Here is a tiny trained network, its code and every weight. The questions are about switching its units off for an input and a target symbol, where a switched-off unit gives its printed mean instead of its output.

import numpy as np


def w(rows, s, z=0):
    codes = np.array(rows[::2]) - 128.0
    scale = np.full(codes.shape[1], s)
    scale[-1] = z or s
    return codes * scale


def norm(h):
    return h / np.sqrt((h * h).mean(-1, keepdims=True) + 1e-5)


def f(y):
    return np.maximum(y, 0)


def softmax(a):
    e = np.exp(a - a.max(-1, keepdims=True))
    return e / e.sum(-1, keepdims=True)


def log_softmax(a):
    a = a - a.max(-1, keepdims=True)
    return a - np.log(np.exp(a).sum(-1, keepdims=True))


def net(x, mask):
    ids = ['βγζηλξπστφ'.index(c) for c in x.split()]
    T = len(ids)
    res = E[ids] + P[:T]
    u = 0
    for l in range(2):
        q, k, v = (norm(res) @ M[l].T for M in (Q, K, V))
        z = softmax(np.where(np.tri(T) > 0, q @ k.T / 3**0.5, -1e9)) @ v
        res = res + np.where(mask[u], z, O[l][:, -1]) @ O[l][:, :-1]
        u += 1
        y = f(norm(res) @ A[l][:, :-1].T + A[l][:, -1])
        res = res + np.where(mask[u : u + 8], y, B[l][:, -1]) @ B[l][:, :-1]
        u += 8
    return log_softmax(norm(res)[-1] @ U[:, :-1].T + U[:, -1])


Q, K, V, O, A, B = {}, {}, {}, {}, {}, {}
E = w([
[66,99,96,3],'β',
[86,123,50,97],'γ',
[143,33,214,47],'ζ',
[76,132,89,167],'η',
[26,125,23,26],'λ',
[119,125,47,102],'ξ',
[164,150,38,120],'π',
[125,142,112,72],'σ',
[22,74,224,101],'τ',
[30,167,151,186],'φ',
],0.011)
P = w([
[182,58,160,254],'0',
[96,130,109,39],'1',
[65,135,100,64],'2',
[175,205,106,91],'3',
[126,163,122,26],'4',
[166,225,59,148],'5',
[164,207,97,101],'6',
[156,180,70,109],'7',
[171,224,95,104],'8',
[105,162,70,76],'9',
[240,224,111,137],'10',
[93,136,86,40],'11',
[156,187,88,100],'12',
[182,183,72,145],'13',
],0.007)
Q[0] = w([
[146,136,165,133],'L0H0',
[141,178,100,28],'L0H0',
[94,128,6,146],'L0H0',
],0.011)
K[0] = w([
[120,170,120,105],'L0H0',
[140,23,116,251],'L0H0',
[133,71,114,161],'L0H0',
],0.011)
V[0] = w([
[152,110,135,49],'L0H0',
[253,106,121,126],'L0H0',
[124,78,203,80],'L0H0',
],0.011)
O[0] = w([
[171,121,242,57,178],'L0H0',
[221,158,120,254,1],'L0H0',
[51,209,142,132,127],'L0H0',
],0.0077,0.00051)
A[0] = w([
[125,211,120,110,239],'L0N0',
[77,78,245,102,185],'L0N1',
[125,172,160,176,73],'L0N2',
[165,175,103,93,111],'L0N3',
[91,105,100,80,58],'L0N4',
[50,121,92,160,255],'L0N5',
[129,75,196,132,154],'L0N6',
[63,151,142,125,200],'L0N7',
],0.012,0.0027)
B[0] = w([
[98,73,180,140,255],'L0N0',
[255,169,155,169,225],'L0N1',
[100,150,121,142,151],'L0N2',
[103,77,150,144,198],'L0N3',
[95,129,99,128,229],'L0N4',
[192,90,174,161,237],'L0N5',
[211,216,132,108,155],'L0N6',
[137,86,222,167,225],'L0N7',
],0.0099,0.0064)
Q[1] = w([
[160,152,190,60],'L1H0',
[254,193,89,115],'L1H0',
[60,79,143,155],'L1H0',
],0.008)
K[1] = w([
[154,199,253,220],'L1H0',
[78,70,182,216],'L1H0',
[58,10,130,188],'L1H0',
],0.0069)
V[1] = w([
[68,91,112,85],'L1H0',
[75,181,163,249],'L1H0',
[91,145,192,76],'L1H0',
],0.013)
O[1] = w([
[77,8,137,202,52],'L1H0',
[47,126,143,207,7],'L1H0',
[151,110,210,135,130],'L1H0',
],0.011,0.0014)
A[1] = w([
[120,163,83,41,218],'L1N0',
[199,126,202,32,57],'L1N1',
[109,25,119,170,119],'L1N2',
[243,177,227,181,105],'L1N3',
[2,80,62,74,48],'L1N4',
[185,152,243,93,36],'L1N5',
[80,72,152,127,84],'L1N6',
[55,199,46,177,254],'L1N7',
],0.0086,0.0016)
B[1] = w([
[254,110,66,71,168],'L1N0',
[160,143,194,130,255],'L1N1',
[48,198,94,108,199],'L1N2',
[186,32,112,236,243],'L1N3',
[121,171,126,221,173],'L1N4',
[173,196,58,196,244],'L1N5',
[202,153,181,96,183],'L1N6',
[120,200,166,91,213],'L1N7',
],0.0066,0.006)
U = w([
[151,139,188,90,158],'β',
[142,104,59,82,56],'γ',
[83,140,194,180,171],'ζ',
[118,105,83,130,100],'η',
[180,37,164,10,226],'λ',
[141,157,70,67,34],'ξ',
[195,186,85,74,250],'π',
[69,249,97,151,91],'σ',
[64,110,178,111,33],'τ',
[74,38,87,132,54],'φ',
],0.012,0.0022)

Each question gives the input, a string of symbols that net reads in full, and the target symbol t.
The units are the heads (3 rows each of Q, K, V and O) and the neurons (one row each of A and B). Each row of codes is followed by its name. A weight is (code - 128) times the scale printed after its matrix; where a second scale follows, it is the last column's (O, A, B and U).
mask holds one flag per unit, layer by layer, with each layer's heads first. A switched-off unit (its flag False) gives its mean, the last column of its rows in O or B, instead of its output. The means were averaged over made-up inputs and are rounded, as every weight is.
A unit's drop is (log p(t) with every unit on - log p(t) with that unit switched off) / (log p(t) with every unit on - log p(t) with every unit switched off).
The circuit of an input: a set's keep is (log p(t) with only the set's units on - log p(t) with every unit switched off) / (log p(t) with every unit on - log p(t) with every unit switched off). Starting from the 12 units with the biggest drops (on a tie, the unit counted first), units are removed one at a time, each time the one whose removal leaves the highest keep (on an exact tie, the one counted first), for as long as the keep stays at least 0.8.
units of the circuit, in order: the units of the circuit, biggest drop first
k most important neurons: the k neurons with the biggest drops, biggest first
top k neurons in layer l: the k neurons of layer l with the biggest drops, biggest first
drop of u: that unit's drop, to one decimal
input ζ σ π ζ ξ, target ζ: units of the circuit, in order : [L0H0, L0N0]
input ζ η γ β λ, target ζ: units of the circuit, in order : [L0H0, L1H0]
input φ β φ λ ξ, target φ: units of the circuit, in order : [L0H0, L1H0]
input λ ζ λ λ λ β, target λ: units of the circuit, in order : [L0H0]
input λ γ γ λ λ τ φ λ η, target λ: units of the circuit, in order : [L0H0, L1H0]
input φ ζ τ η σ, target φ: 3 most important neurons : [L0N1, L0N4, L1N4]
input φ λ ζ σ σ φ σ π ξ σ, target φ: units of the circuit, in order : [L0H0, L0N1]
input σ ζ λ γ β σ σ ζ σ σ η, target σ: units of the circuit, in order : [L0H0, L1H0, L0N1]
input ζ τ η π λ π λ π, target ζ: units of the circuit, in order : [L0H0, L0N0, L1H0]
input λ σ ζ ζ λ η ζ π ξ γ π η ξ η, target λ: top 2 neurons in layer 0 : [L0N1, L0N7]
input σ η ζ τ λ ζ β ζ β η ζ σ, target σ: 2 most important neurons : [L0N1, L0N7]
input λ λ λ τ σ γ ζ σ ξ λ π, target λ: 2 most important neurons : [L0N3, L0N1]
input β σ λ, target β: top 2 neurons in layer 0 : [L0N1, L0N7]
input φ λ η τ ζ λ π λ η ζ τ τ ξ, target φ: most important neuron : [L0N1]
input φ λ π σ φ τ π φ ξ π σ ζ β, target φ: drop of L1H0 : 0.2
input λ ξ λ λ π ζ λ ζ φ λ φ τ σ, target λ: drop of L0N4 : 0.1
input λ λ ξ λ φ λ σ λ ξ, target λ: drop of L1H0 : 0.2
input ζ φ σ σ σ λ γ, target ζ: drop of L0H0 : 0.6
